Here is a tiny trained network, its code and every weight. The questions are about switching its units off for an input and a class, where a switched-off unit gives its printed mean instead of its output.

import numpy as np


def w(rows, s, z=0):
    codes = np.array(rows[::2]) - 128.0
    scale = np.full(codes.shape[1], s)
    scale[-1] = z or s
    return codes * scale


def f(y):
    return np.maximum(y, 0)


def log_softmax(a):
    a = a - a.max(-1, keepdims=True)
    return a - np.log(np.exp(a).sum(-1, keepdims=True))


def net(x, mask):
    res = np.array(x, float).reshape(1, 5) / 4 @ E
    y = f(res @ A[0][:, :-1].T + A[0][:, -1])
    res = res + np.where(mask, y, B[0][:, -1]) @ B[0][:, :-1]
    return log_softmax(res[-1] @ U[:, :-1].T + U[:, -1])


A, B = {}, {}
E = w([
[81,113,142,119,87,120,171,210],'x0',
[137,227,123,79,109,58,171,117],'x1',
[127,123,129,132,131,121,131,127],'x2',
[160,116,249,103,141,105,72,149],'x3',
[125,131,124,127,132,126,123,130],'x4',
],0.017)
A[0] = w([
[100,108,97,182,144,187,135,130,190],'neuron 1',
[138,159,175,90,149,92,108,143,79],'neuron 2',
[175,147,119,138,164,140,94,28,253],'neuron 3',
[135,145,100,121,134,140,126,82,166],'neuron 4',
[83,108,144,111,74,133,175,230,152],'neuron 5',
[166,146,109,118,134,123,116,67,211],'neuron 6',
[170,170,175,71,124,62,115,142,48],'neuron 7',
[115,92,82,160,119,161,132,122,183],'neuron 8',
[108,189,61,110,93,101,195,87,129],'neuron 9',
[82,141,125,124,95,131,188,250,146],'neuron 10',
[134,159,97,134,114,110,135,68,179],'neuron 11',
[163,106,143,144,150,169,86,102,164],'neuron 12',
[182,132,128,148,173,142,81,64,210],'neuron 13',
[172,116,154,144,147,152,71,79,148],'neuron 14',
[97,154,78,104,96,120,170,139,81],'neuron 15',
[105,82,71,172,132,173,126,130,199],'neuron 16',
[98,87,89,185,135,170,125,127,196],'neuron 17',
[139,54,184,147,140,155,64,158,137],'neuron 18',
[105,93,85,155,134,157,125,105,127],'neuron 19',
],0.012,0.0058)
B[0] = w([
[98,136,168,61,72,92,151,80,228],'neuron 1',
[105,112,167,57,55,123,164,80,197],'neuron 2',
[240,201,79,108,214,152,180,75,255],'neuron 3',
[131,176,160,158,162,178,144,99,181],'neuron 4',
[100,54,123,147,97,70,106,190,236],'neuron 5',
[132,187,123,144,171,181,163,82,206],'neuron 6',
[65,141,155,51,64,78,204,36,223],'neuron 7',
[114,110,153,83,92,100,161,74,217],'neuron 8',
[173,137,17,195,222,152,114,207,250],'neuron 9',
[125,87,81,128,98,54,110,202,245],'neuron 10',
[123,172,137,158,185,205,148,113,200],'neuron 11',
[199,69,95,76,182,104,79,140,211],'neuron 12',
[254,97,84,82,180,78,121,105,238],'neuron 13',
[210,90,83,70,171,69,100,148,220],'neuron 14',
[159,113,59,138,149,87,109,187,200],'neuron 15',
[94,124,168,62,79,102,159,81,245],'neuron 16',
[93,108,165,42,86,116,157,83,237],'neuron 17',
[157,44,146,236,169,169,25,234,246],'neuron 18',
[139,162,160,99,105,115,160,65,203],'neuron 19',
],0.0078,0.015)
U = w([
[134,156,160,55,110,142,156,4,177],'0',
[186,106,54,136,167,105,94,216,1],'1',
[9,120,152,90,11,84,158,132,220],'2',
[83,93,202,200,104,194,61,254,129],'3',
[134,200,90,233,179,226,146,117,94],'4',
],0.0088,0.00091)

Each question gives the input, the list of numbers given to net, and the class t.
The units are the neurons (one row each of A and B). Each row of codes is followed by its name. A weight is (code - 128) times the scale printed after its matrix; where a second scale follows, it is the last column's (A, B and U).
mask holds one flag per neuron, in row order. A switched-off neuron (its flag False) gives its mean, the last column of its row in B, instead of its output. The means were averaged over made-up inputs and are rounded, as every weight is.
A unit's drop is (log p(t) with every unit on - log p(t) with that unit switched off) / (log p(t) with every unit on - log p(t) with every unit switched off).
The circuit of an input: a set's keep is (log p(t) with only the set's units on - log p(t) with every unit switched off) / (log p(t) with every unit on - log p(t) with every unit switched off). Starting from the 12 units with the biggest drops (on a tie, the unit counted first), units are removed one at a time, each time the one whose removal leaves the highest keep (on an exact tie, the one counted first), for as long as the keep stays at least 0.8.
units of the circuit, in order: the units of the circuit, biggest drop first
most important unit: the unit with the biggest drop
top k neurons: the k neurons with the biggest drops, biggest first
drop when u is switched off: that unit's drop, to one decimal
input [2,0,-3,-3,4], class 2: units of the circuit, in order => (neuron 3; neuron 13)
input [6,0,-2,-2,-5], class 2: top 2 neurons => (neuron 18; neuron 3)
input [5,0,-5,-1,6], class 2: most important unit => neuron 18
input [-8,-1,-6,2,3], class 1: top 2 neurons => (neuron 14; neuron 13)
input [-1,-1,-5,0,7], class 0: top 3 neurons => (neuron 9; neuron 18; neuron 10)
input [-8,-8,-7,0,-8], class 0: top 2 neurons => (neuron 9; neuron 17)
input [2,-5,-7,1,6], class 3: top 2 neurons => (neuron 18; neuron 7)
input [-8,0,-5,7,0], class 1: top 2 neurons => (neuron 18; neuron 14)
input [2,7,-3,-8,-2], class 1: top 2 neurons => (neuron 15; neuron 10)
input [-1,1,5,-7,-6], class 4: top 2 neurons => (neuron 9; neuron 7)
input [3,0,0,1,2], class 3: drop when neuron 3 is switched off => 0.2
input [2,0,4,6,0], class 3: drop when neuron 18 is switched off => 0.4
input [0,8,-1,0,-3], class 4: drop when neuron 9 is switched off => 0.6
input [2,6,4,-1,0], class 1: most important unit => neuron 9
input [-7,-4,6,-7,6], class 0: drop when neuron 16 is switched off => 0.0
